Below is a small trained network, with its code and all its weights. Each question gives an input and a target symbol and asks what happens when units are switched off, that is, made to give their printed mean instead of their output.

import numpy as np


def w(rows, s, z=0):
    codes = np.array(rows[::2]) - 128.0
    scale = np.full(codes.shape[1], s)
    scale[-1] = z or s
    return codes * scale


def norm(h):
    return h / np.sqrt((h * h).mean(-1, keepdims=True) + 1e-5)


def f(y):
    return np.maximum(y, 0)


def softmax(a):
    e = np.exp(a - a.max(-1, keepdims=True))
    return e / e.sum(-1, keepdims=True)


def log_softmax(a):
    a = a - a.max(-1, keepdims=True)
    return a - np.log(np.exp(a).sum(-1, keepdims=True))


def net(x, mask):
    ids = ['ΔΘΩαβγεζηλξπστφψ'.index(c) for c in x.split()]
    T = len(ids)
    res = E[ids] + P[:T]
    u = 0
    for l in range(2):
        r = norm(res)
        for j in range(3):
            rows = slice(2 * j, 2 * j + 2)
            q, k, v = (r @ M[l][rows].T for M in (Q, K, V))
            z = softmax(np.where(np.tri(T) > 0, q @ k.T / 2**0.5, -1e9)) @ v
            o = O[l][rows]
            res = res + np.where(mask[u + j], z, o[:, -1]) @ o[:, :-1]
        u += 3
        y = f(norm(res) @ A[l][:, :-1].T + A[l][:, -1])
        res = res + np.where(mask[u : u + 16], y, B[l][:, -1]) @ B[l][:, :-1]
        u += 16
    return log_softmax(norm(res)[-1] @ U[:, :-1].T + U[:, -1])


Q, K, V, O, A, B = {}, {}, {}, {}, {}, {}
E = w([
[193,126,187,195,145],'Δ',
[165,61,162,158,176],'Θ',
[89,71,57,236,100],'Ω',
[211,177,204,148,154],'α',
[210,190,217,147,162],'β',
[63,58,162,130,201],'γ',
[174,63,156,165,113],'ε',
[139,133,140,255,94],'ζ',
[133,59,52,151,60],'η',
[31,134,129,178,103],'λ',
[14,88,163,147,165],'ξ',
[154,130,125,227,129],'π',
[164,87,162,154,63],'σ',
[140,137,184,182,27],'τ',
[145,188,80,209,155],'φ',
[161,143,12,122,192],'ψ',
],0.0048)
P = w([
[190,75,165,182,138],'0',
[148,89,152,253,143],'1',
[138,98,146,219,134],'2',
[128,110,144,201,130],'3',
[119,132,125,184,116],'4',
[123,146,120,159,112],'5',
[111,160,119,153,112],'6',
[98,163,114,150,113],'7',
],0.0048)
Q[0] = w([
[216,147,158,29,172],'0.h1',
[72,78,91,36,107],'0.h1',
[128,166,119,205,164],'0.h2',
[144,106,134,70,146],'0.h2',
[75,134,189,150,137],'0.h3',
[135,119,154,8,185],'0.h3',
],0.016)
K[0] = w([
[9,166,128,205,116],'0.h1',
[122,32,101,215,58],'0.h1',
[97,212,74,93,71],'0.h2',
[117,43,197,165,148],'0.h2',
[95,105,129,99,141],'0.h3',
[236,144,206,187,140],'0.h3',
],0.015)
V[0] = w([
[83,125,160,164,97],'0.h1',
[127,210,199,105,128],'0.h1',
[164,88,18,81,211],'0.h2',
[92,193,90,194,204],'0.h2',
[254,117,91,81,108],'0.h3',
[94,113,30,170,43],'0.h3',
],0.019)
O[0] = w([
[105,115,105,136,212,143],'0.h1',
[161,204,202,130,196,89],'0.h1',
[226,112,86,89,15,59],'0.h2',
[203,208,64,174,147,251],'0.h2',
[224,95,225,127,170,6],'0.h3',
[108,122,174,250,75,203],'0.h3',
],0.011,0.013)
A[0] = w([
[140,166,117,101,41,87],'0.n1',
[139,141,86,170,143,110],'0.n2',
[50,86,79,198,88,59],'0.n3',
[163,42,67,189,208,252],'0.n4',
[94,101,118,108,137,136],'0.n5',
[155,207,192,92,198,24],'0.n6',
[138,124,93,146,179,162],'0.n7',
[173,188,26,214,188,163],'0.n8',
[161,198,135,77,2,74],'0.n9',
[70,159,100,104,90,38],'0.n10',
[80,129,79,37,108,69],'0.n11',
[201,179,148,148,150,147],'0.n12',
[146,89,84,147,216,169],'0.n13',
[140,104,148,117,123,99],'0.n14',
[86,81,169,49,131,106],'0.n15',
[103,147,166,138,85,68],'0.n16',
],0.0088,0.0016)
B[0] = w([
[167,53,122,190,191,147],'0.n1',
[125,158,127,98,93,176],'0.n2',
[87,158,153,240,65,212],'0.n3',
[113,176,175,73,47,186],'0.n4',
[113,108,114,97,119,143],'0.n5',
[135,247,174,207,144,147],'0.n6',
[112,154,158,113,100,163],'0.n7',
[121,193,137,42,6,249],'0.n8',
[206,18,118,226,212,151],'0.n9',
[70,115,63,105,105,156],'0.n10',
[115,95,70,50,114,147],'0.n11',
[177,162,117,149,88,153],'0.n12',
[89,153,171,95,78,166],'0.n13',
[107,118,116,125,93,131],'0.n14',
[162,128,88,47,70,138],'0.n15',
[139,84,134,154,136,135],'0.n16',
],0.014,0.011)
Q[1] = w([
[190,109,112,121,235],'1.h1',
[98,125,191,134,89],'1.h1',
[169,7,138,73,252],'1.h2',
[133,127,110,60,175],'1.h2',
[164,33,115,66,205],'1.h3',
[150,142,97,201,133],'1.h3',
],0.022)
K[1] = w([
[74,170,83,53,119],'1.h1',
[122,67,145,133,106],'1.h1',
[115,185,48,253,158],'1.h2',
[173,125,91,196,90],'1.h2',
[131,167,14,196,138],'1.h3',
[105,127,95,54,128],'1.h3',
],0.021)
V[1] = w([
[120,117,173,166,100],'1.h1',
[181,90,134,203,162],'1.h1',
[194,104,213,152,108],'1.h2',
[90,172,145,252,138],'1.h2',
[191,136,62,150,32],'1.h3',
[110,39,119,170,105],'1.h3',
],0.019)
O[1] = w([
[114,92,182,85,81,219],'1.h1',
[197,17,103,125,107,65],'1.h1',
[144,178,211,236,150,134],'1.h2',
[110,221,9,244,108,2],'1.h2',
[53,192,195,97,1,99],'1.h3',
[89,26,124,188,71,72],'1.h3',
],0.0085,0.0095)
A[1] = w([
[30,95,105,154,196,237],'1.n1',
[134,127,151,148,161,67],'1.n2',
[60,77,160,155,208,124],'1.n3',
[147,135,51,180,231,94],'1.n4',
[89,182,134,147,63,86],'1.n5',
[125,116,90,199,198,73],'1.n6',
[55,149,153,136,160,137],'1.n7',
[57,177,187,123,137,80],'1.n8',
[81,149,183,151,134,154],'1.n9',
[6,143,161,135,191,222],'1.n10',
[156,138,99,130,90,184],'1.n11',
[89,170,59,52,186,254],'1.n12',
[39,152,155,154,157,110],'1.n13',
[134,135,133,136,139,108],'1.n14',
[161,85,195,132,169,117],'1.n15',
[114,139,168,220,151,118],'1.n16',
],0.011,0.0023)
B[1] = w([
[221,52,79,130,73,190],'1.n1',
[161,123,115,155,113,136],'1.n2',
[207,34,140,118,128,157],'1.n3',
[196,156,157,119,6,161],'1.n4',
[36,84,150,154,171,254],'1.n5',
[171,128,174,134,31,151],'1.n6',
[143,119,91,122,198,201],'1.n7',
[69,156,149,131,205,230],'1.n8',
[111,146,152,141,193,206],'1.n9',
[188,54,32,111,200,244],'1.n10',
[187,90,128,106,126,180],'1.n11',
[221,124,95,67,48,208],'1.n12',
[128,103,83,111,205,216],'1.n13',
[135,120,121,137,118,133],'1.n14',
[114,111,179,175,193,152],'1.n15',
[152,139,210,183,92,186],'1.n16',
],0.019,0.0079)
U = w([
[197,172,146,125,180,32],'Δ',
[142,98,164,14,117,155],'Θ',
[79,108,146,219,86,57],'Ω',
[179,175,153,132,184,134],'α',
[183,196,161,126,201,146],'β',
[126,115,65,35,97,130],'γ',
[102,78,209,55,143,254],'ε',
[74,158,129,150,167,156],'ζ',
[125,64,205,206,71,95],'η',
[76,145,44,204,148,111],'λ',
[95,120,29,112,108,80],'ξ',
[78,193,157,119,106,81],'π',
[121,68,167,122,161,160],'σ',
[159,40,112,175,198,193],'τ',
[102,214,138,133,39,125],'φ',
[254,96,107,158,52,127],'ψ',
],0.0089,0.0031)

Each question gives the input, a string of symbols that net reads in full, and the target symbol t.
The units are the heads (2 rows each of Q, K, V and O) and the neurons (one row each of A and B). Each row of codes is followed by its name. A weight is (code - 128) times the scale printed after its matrix; where a second scale follows, it is the last column's (O, A, B and U).
mask holds one flag per unit, layer by layer, with each layer's heads first. A switched-off unit (its flag False) gives its mean, the last column of its rows in O or B, instead of its output. The means were averaged over made-up inputs and are rounded, as every weight is.
A unit's drop is (log p(t) with every unit on - log p(t) with that unit switched off) / (log p(t) with every unit on - log p(t) with every unit switched off).
The circuit of an input: a set's keep is (log p(t) with only the set's units on - log p(t) with every unit switched off) / (log p(t) with every unit on - log p(t) with every unit switched off). Starting from the 12 units with the biggest drops (on a tie, the unit counted first), units are removed one at a time, each time the one whose removal leaves the highest keep (on an exact tie, the one counted first), for as long as the keep stays at least 0.8.
units of the circuit, in order: the units of the circuit, biggest drop first
top k neurons: the k neurons with the biggest drops, biggest first
top k neurons in layer l: the k neurons of layer l with the biggest drops, biggest first
which heads matter: for each layer, one digit per head in row order, 1 if its drop is at least 0.15 and else 0, layers parted by /
drop when u is switched off: that unit's drop, to one decimal
input α ε σ λ β τ β Θ, target τ: which heads matter	011 / 000
input ξ β ζ Ω φ γ, target γ: units of the circuit, in order	[0.h3, 1.n12]
input φ ζ ψ η Θ η Θ ζ, target η: units of the circuit, in order	[0.h3]
input φ ζ τ φ, target φ: which heads matter	010 / 000
input Ω ζ β γ, target γ: top 2 neurons in layer 0	[0.n8, 0.n3]
input β Θ ε Δ, target β: which heads matter	101 / 000
input ζ ζ ζ φ Θ, target φ: which heads matter	010 / 000
input ζ ζ Δ γ τ ψ σ ζ, target ψ: which heads matter	010 / 000
input σ π Δ π λ β β Θ, target τ: which heads matter	011 / 001
input τ γ γ η Θ γ β, target ψ: top 4 neurons in layer 1	[1.n4, 1.n6, 1.n12, 1.n1]
input η Θ Δ, target η: which heads matter	011 / 000
input Δ ψ Δ, target ψ: which heads matter	010 / 000
input Θ ε ζ τ Θ π ε, target ε: which heads matter	011 / 010
input Ω ζ ψ ε, target ψ: units of the circuit, in order	[0.h2]
input Θ η Θ η φ Θ σ, target η: which heads matter	001 / 000
input ψ Θ β, target ψ: which heads matter	010 / 100
input ζ ε Θ φ, target φ: top 2 neurons in layer 0	[0.n8, 0.n4]
input ε ζ τ σ, target τ: top 2 neurons	[0.n8, 1.n10]
input α Θ ζ ζ α, target β: drop when 0.h1 is switched off	0.2
input α λ ψ τ, target ψ: drop when 0.h2 is switched off	2.0
input ζ Θ γ η Θ ψ Δ σ, target ψ: drop when 0.h2 is switched off	0.9
input η τ Θ, target η: drop when 1.h3 is switched off	0.1
input α ζ ε, target β: units of the circuit, in order	[0.h1]
input Θ ψ Θ σ, target ψ: top 2 neurons in layer 1	[1.n5, 1.n8]
